[-0.34  1.06 -0.11  6.00 -0.18  7.06] gives -0.34, 7.06

[[ 0.59  2.46 -6.38  0.70 -1.15]
 [ 1.53  2.47 -2.92 -0.89 -3.07]
 [-0.95  1.21 -0.33 -5.00 -2.41]] gives 0.59, -2.41

[[-6.34 -1.23 -2.36 -4.19]
 [ 3.35  2.42 -2.06  1.12]] gives -6.34, 1.12

[[ 3.31  3.18 -3.15 -4.79  4.72  4.69 -3.22]
 [ 3.86  3.82 -4.07 -5.62  5.76  5.84 -3.93]] gives 3.31, -3.93

[[-0.39 -5.11 -0.89  0.68  2.71 -1.99]
 [-0.47 -6.79 -1.13  0.58  3.70 -3.16]] gives -0.39, -3.16

[-6.43 -2.47 -3.66 -4.24] gives -6.43, -4.24

[ 4.28 -1.45  0.36  2.15 -3.70 -6.97 -3.81] gives 4.28, -3.81

[[ 0.26  1.29 -0.17  1.26  4.54 -3.54]
 [-0.40  0.50 -0.14  1.14 -0.60 -0.22]
 [ 0.08  0.09  7.23  0.28  0.73 -0.19]] gives 0.26, -0.19

[ 2.85  3.36 -5.94 -0.68  0.61  3.22] gives 2.85, 3.22

[-1.11  7.05 -4.29 -2.46  6.70  1.85 -1.45] gives -1.11, -1.45
---
[1.50, -2.91, 5.95, -4.79, 4.64, 3.06] yields 5.95
[2.63, 5.31, -4.27, 1.53] yields -4.27
[-2.29, -0.91, -3.28, 6.27] yields -3.28
[-5.07, 5.05, 0.38, -1.05, -2.04, 6.51, -3.70] yields 0.38
[-1.84, -4.76, 5.22, -1.38, 3.59] yields 5.22
[-7.15, -5.32, -0.50, 2.42] yields -0.50
[0.51, -5.40, -2.89, 4.91] yields -2.89
[-3.08, -4.26, -6.41, -1.54, 1.64, 3.13, 5.27] yields -6.41
[-6.01, 2.00, 0.00, -1.15] yields 0.00
---
-1.09	0.94	-0.19	-0.90	-0.87	1.48	0.71
-6.35	7.09	-1.34	-6.83	-4.38	-0.71	-3.42
: -1.09

1.90	-3.38	-3.12	-0.38
-4.82	5.25	4.93	3.88
-1.37	2.49	2.23	0.24
: -4.82

-1.29	-2.54	1.63	1.13
0.40	0.86	-1.03	5.14
-4.53	1.50	-0.74	-0.69
: 0.40

2.31	2.46	6.00	2.28	2.28
-3.10	-5.41	0.46	-1.14	-1.14
-0.05	6.29	-0.71	5.93	5.93
: -3.10

-1.28	-6.40	3.99	-0.13	-0.78
-1.10	-5.97	-0.41	0.66	0.14
: -1.28

-0.82	4.00	0.86	0.24	0.31	2.65
-6.24	0.15	-5.33	6.93	6.21	3.53
6.64	-5.00	1.02	-1.46	-1.21	-6.10
: -6.24

-2.09	-0.15	2.35	1.26	4.07	0.25	2.46
3.40	1.31	-5.05	-1.87	-7.18	-3.54	-1.55
-4.72	-0.53	5.57	5.65	6.33	2.99	0.10
: 3.40
---
[[ 69 955 951  84]
 [ 38 965 964  45]] yields 951

[[3 2 3 2 3]
 [5 6 6 5 6]
 [8 2 4 6 4]] yields 3

[6297 2792 8718 2928 7441] yields 8718

[ 66 157 177 908 864 513 975] yields 177

[[646 679 633 139 559 647]
 [708 597 702  67 506 763]] yields 633

[27 12 18 91] yields 18

[-44   4  43  21   8] yields 43

[[106 365 183 269 710]
 [819 854  40 456 283]
 [261 411 653 474 349]] yields 183
---
1.13	-3.48	-6.03	2.28	-3.06	4.83 -> 2.28
0.19	-5.21	0.57	-4.48	-1.24	5.53	2.89 -> -1.24
-6.53	-5.72	4.63	5.63	-5.88 -> 4.63
2.74	-0.79	-4.66	4.77	1.51	6.19	-3.20 -> 1.51
1.13	1.57	-1.72	2.18	-5.79 -> -1.72
-2.23	-0.18	-4.63	-0.25	6.90	-5.30	0.90 -> 6.90
1.24	-1.47	4.45	1.12	-5.71 -> 4.45
-3.12	4.08	-6.56	2.04	0.54 -> -6.56
---
array([-350,  490,  137, -586,  333, -248,  810]) ans = -248

array([[88, 83, 20, 98, 61, 14],
       [66, 60, 43, 97, 71, 47]]) ans = 61

array([[38, 40, 79, 68, 52],
       [66, 31, 18, 61, 57],
       [58, 56, 21, 47, 50]]) ans = 68

array([[5, 3, 6, 8],
       [3, 5, 3, 1],
       [4, 5, 3, 0]]) ans = 6

array([[248, 714, 465, 465, 766],
       [240,  69, 613, 613, 498],
       [246,  59, 604, 604, 384]]) ans = 465

array([-351, -115,  -20,  747, -582,   88, -182]) ans = 88

array([[42, 73, 55, 53, 48, 51],
       [65, 85, 71, 32, 19, 19]]) ans = 48

array([[5764, 5549, 4048, 4313, 6803],
       [5558, 4600, 4268, 6093, 7840],
       [5254, 4409, 7689, 1860, 2037]]) ans = 4313
---
(865, 361, 813, 579, 416, 983, 32) value 361
((125, 136, 68, 106, 26, 191), (141, 150, 84, 149, 6, 202)) value 150
(6, 7, 5, 7, 7, 7, 1) value 7
((5838, 8819, 7920, 5891, 1137), (4737, 2807, 5309, 6389, 5554), (4177, 2874, 2656, 8752, 6992)) value 2874
((13, 52, 40, 92), (41, 41, 30, 34), (37, 98, 38, 25)) value 98
(8, 7, 2, 2, 7, 4) value 7
(386, 234, 378, 31, 252, 754) value 234
(56, 93, 50, 21, 75) value 93
(36, 212, 9, 182) value 212
